Rows are numbered. After the first four, each row is followed by the numbers of the three nearest rows among all rows above it, by straight-line distance, nearest first.
0: [-1  5 13 11 -7  1 -2  8  0  8 19 16  5 -6  4 -2 11  0  2  0  2  8  1 -5
  2 -4  7 -1  3  1  7  8  0 -1]
1: [ 13   5   1 -18  10   0   0   8   8  11  39   0  -1  -1  -3   1   0   6
  -3  -4   3   9   7   6   4  -1  -3  -1   1  14   2   2   1  17]
2: [-10  14   9   9 -11   2   6  -2   2   7  27   8   9   2  -3 -13   2   2
   1   9   6  35   2   4   2   2  -4   4  -1  11   4   4  -4 -12]
3: [  2   7  21 -20  -6   3   2   1   9  12  23   1   4   2  -2   4   0  -1
  -1  -1   1  54   9  -8  -2   3   4   1   8  14   5   0  10  10]
4: [ 6 -1 -7 18  7  1  9  1  2 -4 54 -1 -5  4  2  6  0 -5 -2  2  4 -2  3  8
  1  3  2  4  0 13  7  5  6  1] : 1 0 2
5: [ -3   6   7  -8  -3  -2   0  -2  -5  -2   6  12   7  -2   2   5   4  -7
  -2   4   0 100   0   4   5  -2   1  13   1  -6   9   1  -1   9] : 3 2 0
6: [  7   5  11 -20   0   0  -1  -4   6   2  43   0   0  -6  -2   4   5  -2
  -5   3   7  21   7  -4  -2   2   8  -9   3  11   1   1   5  12] : 1 3 0
7: [ 34  18  22 -60 -10  14   8  14  29  -3  26  -9 -12   3  11  10  12   2
 -10  -2  -2  18   4  -4 -14  -9  21 -13  -2  -1  10 -18  32  65] : 6 1 3
8: [ 5  9 12 -9 -9 -1  5  0  4  3 46  2  6 -5  4 -7  0 -2  1  0 -4 10  1 -7
 -3  2  8 -2  3 22  5 -3 10  7] : 6 1 0
9: [  4  -7 -25  -8  29  10   2  -1   2  -5  -4  -5  -9   9   1  11 -10   7
  -8   8   0 100  -5  12   6  -2  -7   7   1  -4   1   3   1  -9] : 5 3 2
10: [  5  19  26 -20 -22  -4  -5   1   6  10  53   8   0   0   7   3  18   5
   9   1  -4  22   5  -4  -6   7  -3  -7   1  16   1  -7  -1  17] : 8 6 1
11: [  2   6  16  -4 -16  -6   9  -4  12   5  66   5   9  -8   1  -4   6   3
   1   4   4   9   1  -4  -3   0   5  -5   0  12   1  -7   9   3] : 8 6 10
12: [-36 -10   1  97   2 -11  -1 -11 -31   7   6  14  24   0  -4 -13  -6  -6
  16  11   6   6   1  -9  10  -1  -7  15   6  27   5  26 -31 -61] : 2 0 4
13: [ 5  2  3 16  4  4  6  1 -6 -5  1 -2 -4  5  7  0  0  2 -4  1  6  6  2  5
  3  5 14  4  4  3  3  6  2  0] : 0 4 2
14: [ 11   6  16 -14  -9   3  -2   2   8   6  22   6   1  -1   1  -3   0   0
  -2   2  -3  12   2   0  -2   0   5  -4   2   2  10  -9   8  15] : 6 8 1
15: [  2   9   9 -21   8   4  -8   2   7   3  10   4  -7  -5  -5   1   7   1
  -8   1  -2  34  -2   5  -5   1   5   7  -1  -2   2   0   1  17] : 14 3 6
16: [ 14   2  16 -16  -2  11   1   4  13  -1  17   9   4   4  -4   2   4  10
   2   7  -5  22   5   0   0  -4   9   1  -4   3   9  -5   7  27] : 14 15 6
17: [11 10 15 -3 -7  0  1  7 14  7 30  6  0 -5 -4 -1 13  1  1 -1  0 11  0  0
  3  2  0  2  0 10  6 -3  3 15] : 14 8 1
18: [ 5  2 25 18 -7 -2  0 10  3  2 10  4  4  4  1 -5  7 10 -1  6 -1  7  4 -6
  0  1 21  7 -5  4 -1 -2 -3 12] : 0 13 17
19: [ 10   8  10  64  -6  10  -2   7  18  -6  12  -2 -12   0   3   1   7  -6
  -3   3   0  11  14   1  -8   1  43  -7  -4  -8   3 -10  17  34] : 18 13 0
20: [  2  18  40  -5 -16   0  -3  -1   6   6   8  11   5  -7 -10  -1  10   7
  11   3   6  12   7 -11 -13   4  17  -3   0  -3   1  -8   7  24] : 14 18 16
21: [ 4  2 11  3 -2  2 -2  6  4  0 32  2  2 -4 -2  3 -4  2  1 -5  6  4  3 -2
 -7 -2  4  2 -1  1  0  0 -5  7] : 17 0 14
22: [ 14   5  -4 -14   4   6   0   2  -3   5  49  -1  -9   2   3   4  -5   5
 -14  -1   1   5   2   2  -1  -2   4   2  -3  11   5  -6  10  15] : 1 6 8
23: [ 15  11  14 -12 -11   7  -5  -5  15  12  28   5  -7  -2  12   1   5  -3
   5  -1  10  37   9  -4  -1   1   5   9  -2   4   4  -3   8  14] : 3 14 17
24: [  8  11  26 -29 -19  -4  -3   2  16  -4  44   9   3  -3   5   1   7   2
   2   0  -2  32  12  -5  -2  -2   8 -16  -3  16  -1  -6  12  31] : 10 6 14
25: [  8  12  15 -21  -3   3  -4   1   9   4  10   3   1   1   6  -2  11   5
   2   4  -1  22   4   2  -8   3   7   3  -9  -3   1  -4   9  32] : 16 15 14
26: [ 11   4   7  -1  -7   1  10   3  10   2  53   9  -1  -1   1   4   7  -7
   3   3   0   5   4 -11  -3   1   3  -1  -5   8   4   1   2  20] : 8 17 11
27: [ 1 -4 11  1  7 -2  2  1 -4  5 16 16  4  2 -6  0  1 -3  2  2 -2  0  0  0
  6  3  3 12  3  9  2  3  2  3] : 0 21 13
28: [  6  10  16  43 -12   3  -3   2   1  -3  -4   2   7   3  -1  -4  10  -1
   2   4  -1   4   9  -2  -4   5  30   0   4  -2  -7  -3  -3  -1] : 18 13 0
29: [  8  10  41  35 -27   4   2   0   7   8  13   4  12  -9  -6  -2  23  -4
   5   3  -7  15  13  -6  -8  -5  32  -9   7   1  -4 -10   4  14] : 28 18 20
30: [  6 -11   9  26   3   2   3   5   9   6   2  -2  -8  -5  -3   6   5  -1
  -1   4   5   3   2   1   3   1  32   0   0   2  -1  -3   6  10] : 13 18 28
31: [  7  12  27   0  -9   1   1   6   5   8  19   4  10  -5  -5  -7  12   6
  -3  -2  -4  12   9 -12  -2  -2  14  -7  -5   0   0   1   1  14] : 18 17 14
32: [  8   6  14  28  -5   2  -1   9   1   6  14   5  -1   2  -2   1   3   1
   0   3  -1 -13   0  -5   5  -3  20   1   0   3   2  10   6  10] : 18 30 0
33: [ 6 12  9 -1  2  7  0  0 -1  9 18 14 -4  0 -3 -7  6  4  0 10 -3 44  0  0
  7  3 -5 -3  0 11  6 -2 -7  4] : 2 15 3
34: [ 3  5  8  1 -3  1  0  3 -4  6 26  6  4 -6 -2 -1  4  0 13  2  2 12  6 -5
  6 -3  1 12  4  0  6 -3 -2 -5] : 0 21 27
35: [ -1  -5   6  11   4   2   2  -7   3   0   3  12  -3   1  -3  -8   3   1
   4   3   7   7   7   0  -7   2   4  11   8  -2  -4   7 -11   9] : 27 13 0
36: [ 1  2  6  2  4 -1 -2  2  7  3 12 10 -1  0  1  1  3  0  0  3  1 60 -6  1
  0 -6  0 11 -2  3  2  1  0  5] : 33 15 3
37: [  9   2   5  37  -2   4  -1   5   1   8   6   0 -10   4   3   1  -8   1
   5  14   0   5  -1   4   3  -6  31   4  -6   5  -2  -3   9  15] : 30 32 18
38: [ -6  11  31  74 -20  -1   5   5  -2  -4  17   7   3  -4  -7  -8  11  -6
   8  11  -2  15  17 -12  -6  -2  26  -1  -2  -1   1  -4  -6   2] : 28 29 19
39: [ -4   5  26  51 -10   0   4  -2  -4   0  -4  12   5  -5   0  -6  11  -1
   7   6  -6   9  11  -6  -5   3  33  -4   4   5  -1   0  -2   1] : 28 38 29
40: [  4   4  16   4 -13   9   1   6  12   2  28   5  -2   0   5   0  11   0
   2   0   0  12  12  -1   2  -4   7   3  -4   9   7   0   6  16] : 17 14 21
41: [ 0 -7  6  0 10  3  3 -2  6 -2 33  5 -7 -3  2  0  2  4 -4 -1 -1  7  2  3
  7  1  1  3 10  7  5  0  3  8] : 21 27 1
42: [14 -3 -2 11  5 -1  3  2  6  2 57 -7 -4  5  6  1 -2 -2  2  7 -5 -5 17  1
  3 -2 11  0 -1  6  2 -2  5  3] : 4 26 22
43: [ 14   5  11 -13   2   3  -1   0  14   0   1   7  -4   1   4   4   5  12
   1  -3   3  16   0   1  -4   6   7   3  -1  -2   2   2   3  28] : 25 16 15
44: [-7  3  3  9 -4  8  8  0 -3  3 61 -4  3 -5 -4 -5 -1 -2  8  0  1 -3 -2  2
  4  1  0  3 -2 27  5  4 -1 -9] : 4 8 11
45: [-12   6  14  55 -13  -5  -5  -7  -8   2  43  12  14  -3   0  -7   6  -6
  15   3  -3   5   4  -3  -1   1   9  -6   7  11   1   3 -11 -18] : 38 39 0
46: [  4  16  21 -10 -12   8   4  -4   6  10  18  13   6   0   1   5   4   1
   1  12  -2  94   8  -5  -1   6   4  -1   8   6   4  -6   2   7] : 5 3 36
47: [ 11   8  14 -16   1   4  -2   2  20  -3  37   1   8  -1   6   1   4  -4
  -6   6   3  10   2  -2  -1   3   4  -4  -5   7   4  -4   6  12] : 6 14 17
48: [  7  11  12 -12 -11  -3   4   3   5   1  51  -1   2   1   4  -3   4  -2
   4  -2  -5  17   6  -2  -1  -3  -1   2   1  13  -3   3   9  15] : 8 26 6
49: [  9  -1  27 -34  -7   6   2   2   8   9  11   8  -4   3  -5   1  13   0
   5  -1   1  39   6  -4   1   2   7  -3  -7  -2  10  -5  11  35] : 25 16 15
50: [-7  2  5 18  4 -2  4  4 -8  9 24  7  7  0 12 -1  9 -4 -2  4  8  2 -3 -3
  1  3  3  8  0  7  6 10 -3 -5] : 0 27 34
51: [ 10   5  17 -26 -10   0   3  -4  15   7  11  18   2  -2   5  -4   3   5
   3  -1  -2  96  -1  -2  -2  -2  -1   5   1  -3  12 -12  14  27] : 46 5 3
52: [  2   2   6  -7 -10   3  -2   0   5  -2  -3  16   4  -8  -3  -2   8   3
   4   5   7  45  -1  -1   7  -1   5  11   2  -1  -2   2   5   8] : 36 15 33
53: [  1   9  12  -3 -13  -1   2  -5   5   9  20   5   9   0   1  -4   6   1
   5   0  -4 100  -9  -5   5   2  -1  -3   9   5   6  -2   1   0] : 46 5 51
54: [ 3  1 11 -6 -7  6 -3 -1  7  6 10 15  5 -3 -1  0  7  0 -2  6 -4 34  1  0
  4  6 -7  0 -4 -1  3 -1  3  5] : 33 52 15
55: [  6  -3   1 -15   4   3   9   2   4  -2   9   0  -7  -2   2   3   4   2
  -1  -2  -4  10  -1  -3  -4   4   9   7  -1  -6   3  -8   8  20] : 43 14 25
56: [  9   4  27 -18 -14   4  -2   3   9   4   3  13   0  -1   2   6   9   3
  -2   2  -1  19  10  -7   1  -1  14   4   2  -2   2  -8   6  28] : 25 16 43
57: [-7 15  4 -1  2  2 -4  5  2  1 21  5  5 -1  4  1  5 -3 -1  1  1 10 -2 -1
  0  6 10  2 -3  1  7  4 12  3] : 0 21 34
58: [-2 10 17 66 -3 -3 -3  4  3  3 14  1  8 -7  5 -1  1 -2  3  3  0  7  6 -8
 -3 10 53 -5  1  5 -2  0 -3 -8] : 39 28 38
59: [  8   7  12 -29  -5   1   6   2  17   4  42   2  -3   2   4   3  -3  -1
  -1   2  -3  17   3  -5  -3   0   5   3   0  15  10  -7   9  21] : 47 6 48
60: [  5  11  18 -31  -8   4  -1   4  14   1  19   8  -4  -5  -2  -2   5   1
   2  -5  -3 100   1   1  -1   1   0  -4  -2   6   1  -5  13  34] : 51 46 53
61: [ 10   3   7 -26   3  11   4   6  11   1   6   9  -9   3   3   2   0  -1
  -7   1  -7  36   2   6   0  -3  -3   9  -3  -4   1  -8  10  32] : 15 25 16
62: [ -1   9  12  33 -14  -6   1   0   5   3  20   5   3  -1  -1   2   4  -2
   3  -5   0   9  11  -4   0   0  21  -7  -4   4   1   2   5  -1] : 32 0 28
63: [ 3  1 -1 -1  0  0  6  6  2  1 36 12  1 -3 -4 -2  3  4  0 -1 -3 16 -2 -3
  2  5  4  0  0 18  5 -3  0 11] : 41 17 8
64: [ -2   8  15   5 -14  -3  -2  -2   2   6  59   2  11  -2  -2  -5   7  -2
   9   5  -2   9  -1  -3   2   3  -1  -5  -4  17   2  -3  -5   2] : 11 8 44
65: [  1  -7 -18   1  15   0   4   0  -9  -5  50  -1  -4   8   0  -1  -3  -5
   0   3   0  -7  -4   1   5  -9  -8   3  -3  22   2   6  -3  -5] : 4 44 42
66: [ -2  10  17 -12 -12   6   4   2  12   9  10  11  12  -5   4  -4   0  -5
  11  -1  -3  36  -8  -6  -4   2  12  -1  -3   0   5  -1  -3  12] : 54 52 14
67: [ -3   8  18  83 -20   0   2   2   2   5  16   5  19   0   1  -5   6   7
   1   5   0   6  21  -5  -6  -4  27  -2   6   2  -1   2  -5   3] : 38 58 39
68: [ -1   4   5   8 -10  -1  -2  -1  -1   2  56   4   8   0  -1  -3   5  -3
   7   2   1   4   4   1   7   0   5   0   5  20   1   1   5   1] : 64 44 8
69: [ 16   4   7 -45   2   9   9  10  25   5   7   1  -8   5   1   6   0   4
  -9  -1  -3  22   3  -1   8   3   5   7   5  -3  10 -12  16  42] : 61 49 16
70: [  5  14  34  15 -13   8  -4  -2   0   7  16  10   7  -8   1  -8  13   2
   2  -2  -4  13   9  -9  -9   1  24  -5   5  -3  -1  -4  10  13] : 31 20 29
71: [ 4 -4 12 60 -2 -4 -1  1  1 -4  8 -2 -1  2 -3  2 -3  9 -4  3 -4 -1 10 -5
  1  2 37  2  5  3 -2  1  4  6] : 28 58 39
72: [ 0  7  4 16  0 -5 -4 -1  1  0 37  4  5  1  4  2  6  5  3  4  2 -2 -4 -3
  2  0  9  2  2  4  8  7 -3  3] : 50 21 0
73: [-8  7 -3 90 -1  1  3  1  0  2  8  1 -1  0  1 -2 -4  3 -4  4  5 -6  9 -2
  3  2 33  2  5 -4  5 13 -1 -9] : 71 67 58
74: [ 22   7  13 -32   1   6  -5   3  13  -4  15   8  -4   4   3  -1   4   8
  -6  -7  -1 100   5 -10  -2   5   0  -1  -2   1   8  -5  13  29] : 60 51 46
75: [10  8  9 -9 -6  3  3  2  1 -1 17  1  5 -3 -4 -4  9  6  2 -2 -3  5  0 -4
 -1  4 12 -7  1 -2  5  1  8 18] : 14 31 55
76: [ 12   6  25 -17 -14   7   4   2   6   1  12  15   5  -3   2   2  14  -4
   3   1   2  30   5  -8  -4   4  -1   1   3  -1  -3  -1  11  17] : 56 54 25
77: [  5  10  28  -3 -14  -4  -2   0  11  10  17  15   6  -1   7   1   8  -2
  13   5   2  41   6 -10   6  -2   4   1   0   2   8   2   8  13] : 76 66 23
78: [ 1  5  1 17 10  0  3 -4  0  1 26  3  4  2  0  1  4 -4  6 -4  0 21 -8 -1
  5  9  2  5 -2 23  7  3  1  2] : 63 50 72
79: [ 6  2 14 50 -7 -1  2  9  6  1 19 -2  2 -1 -4  0  7  3 -4  6  3  5  9 -5
 -8  4 42  1 -4 -5  2  4  8  1] : 71 58 28
80: [  9   0   9  23  -1   5   0   0   3  -2   5  -3 -10   9  -1   4   1   0
  -5   5  -3   0   4  -2  -2  -4  30   3   3   0  -3   0   2  13] : 30 37 32
81: [ 17  -3  18 -17  -6   2  -2   6  11  -1  13   7   1 -10  -3   5  14   9
   2  -4  -1   7  -1  -6  -7   2   5   4   1   1  -2  -1   7  28] : 43 75 56
82: [  9   2  10 -20  -4   5   4   1  16  11  20   3  -3  -3   3   1   6   6
   0   2  -6 100   1  -4   1  -2  11  -3   4  -2  -1  -2   7  19] : 60 51 74
83: [ 11   2  23 -16 -12  12  -2   4  10   4  63  11   1  -6  -7  -4   6   1
   7   0   7  14   0  -6  -6   2   4  -6  -6  15  -3  -6   6  25] : 26 48 11
84: [ 18   6  26 -29  -7   2  -3   4  25   4  32   5  -7   1   8   5   4   5
  -4  -3  -3  21   1   4  -5   0  10   5  -2  -1  13 -12   5  32] : 59 16 14
85: [ -9   5   5  18  -1  -3   1  -3  -9   0  57  10   7   4  -1  -2   2   0
   4   9  -2  -5  -2   2   4   6  -6   2   3  18  -1   6  -7 -20] : 44 68 64
86: [  4   5  12 -25 -12  10  -2   2   9   0  53  -2  -1  -4   2  -3   2   6
  -5  -1   2  12   3  -2   1   7   3 -14  -5  23  -1  -8   5  10] : 6 8 83
87: [  8   5  32  17 -15   2   5   0   9   3  14   3  -4  -5  -4  -5  11   4
  -4  10  -3   5   9   2  -3   3  39  -4  -6   6   2 -11   8  27] : 18 70 29
88: [  5   8  21   9 -10   4   1   1   6   0  34   6   5   4   8  -2   6  -1
   4   2   1   9   8   0  -3  -2   8  -2   2   6   7  -5   9  15] : 40 17 14
89: [ -3   5  15 -10  -6  -3  -1   3   7   6  25  12   6  -2   1  10   5   4
   1   0  -1  18   4  -8   2   2   4  -2   2   6   6  -1   7  19] : 14 17 40
90: [  3   3  11  75  -1   6  -2   2  -6   5  15   6  16   4  -3   8   5   2
   6  -9   4   9  12  -3   4   8  33   7   5   7  -3   1  -8 -10] : 58 67 71
91: [ 4  7  3 -7  0  2 -5  3  2 10  1 15  6 -5 -2 -1  0 -6  0  8 -3 78 -2 -3
  4 -1  0  8 -1 -2  1  4  5  7] : 36 5 52
92: [ -4   9   6 -10  -7  -1  -5   0   6   5  25   7   9   0   7   0  -3  -2
   3  -1  -1  34   3  -8   1   0   1   5   3   1   5  -7  11  11] : 89 54 14
93: [ 8  5  0  9  8  5  3  4  9  4 22  4 -6 -3  9 -3  2 -4 -4 -2  3  6  3 -1
  3  0  4 -4  5  4  7  8  7 11] : 41 57 21
94: [  6   6  11 -21 -12  -4   2  -1   9   7  55   7   1  -1  -1  -4   7  -3
  -6   6   0  12   4   4  -3  -2   6  -5  -1   9   3   4   7  21] : 48 6 59
95: [ 10   0   7 -21  -6   2  -5  -1   7   4  60   2   1   4   5   1   2   3
  -4  -2  -8   5   5   2  -7   1   3  -4  -1  12   4  -3   8  17] : 94 48 86
96: [ 2  0  7  7  3  1  0  0 -2  2 32 11  4  2  3 -5  6 -2  9  3  4 11 -1 -3
  5 -1  1  3  2  3 10  5 -1  4] : 34 72 0
97: [  5   6  13   2 -10   5  -1   0  13  -1   7   3   1   2   2   7  -1   4
   2   2  -5   3   3  -7   1   0   9   0   2   2   7   2   3  12] : 75 14 40
98: [  3   7  21  -6 -10  -3  -6   1  13   4   9  10   1  -5   4 -13   0   6
  -1   4  -3  73  -4  -7   5   0  -3   8  -4   2   3  -2  11  15] : 91 36 51
99: [  2  13  15  -8 -16   5  -3   1   5   3  40   3  -1  -8   4  -7  10  -1
   9   0  -3  34  -2  -6  -1   0   5  -3   1  11  -5   2   4   8] : 48 8 92
100: [-1 -7  7 12  2  4 -1  0  0 -1 -1  7  8 -3  4 -7  1  2  6  2  5 49 -1  0
 -2 -1 -1 14  5 -7 -2 -6 -4  5] : 36 52 54
101: [-1  3  5  6 -6  2 -2  6  8 12 19 11  9 -2  2 -1 11 -1 -3  1 -6 35 12  1
  4 -2 -2  4  6  9  2 -1  5  7] : 54 92 33
102: [-4  8 22 16 -9 -3 -4  0  1  1 68  1 19 -2 -1 -4  5 -4  3  9 -1 12  9 -3
 -2 -2 10  4  6  9 -2  2 -2  6] : 64 68 11
103: [ 10   6  15 -27  -9   6   8   2  11   0  44   6  -5  -1  -1  -1   2  -4
   4   4   6  13  -1  -3  -7   2   7   1   2  10  11   0   7  20] : 59 94 6
104: [ 0  4 15  3 -6  2 -1  5  2  1 31 11 10  2  3  1  2  1  6  1 -4 18  0 -9
 -2 -5  2  1  1  8  8  7 -1  1] : 96 0 34
105: [  9 -10 -10  25  26   8  -2  13   2  -6   3  -4 -10  12   0   3  -8   6
 -13  -3   1 -12  -4   8  -2  -2  20   2  -5   3   2   3   4  -2] : 13 80 30
106: [  6   1  14  57  -2  -6  -6   2   1   5  20   4   7  -5   0  -5   8  -1
   1   1  -5   5  12 -11   2   4  38  -3   2   3   4   5  -2   5] : 79 71 58
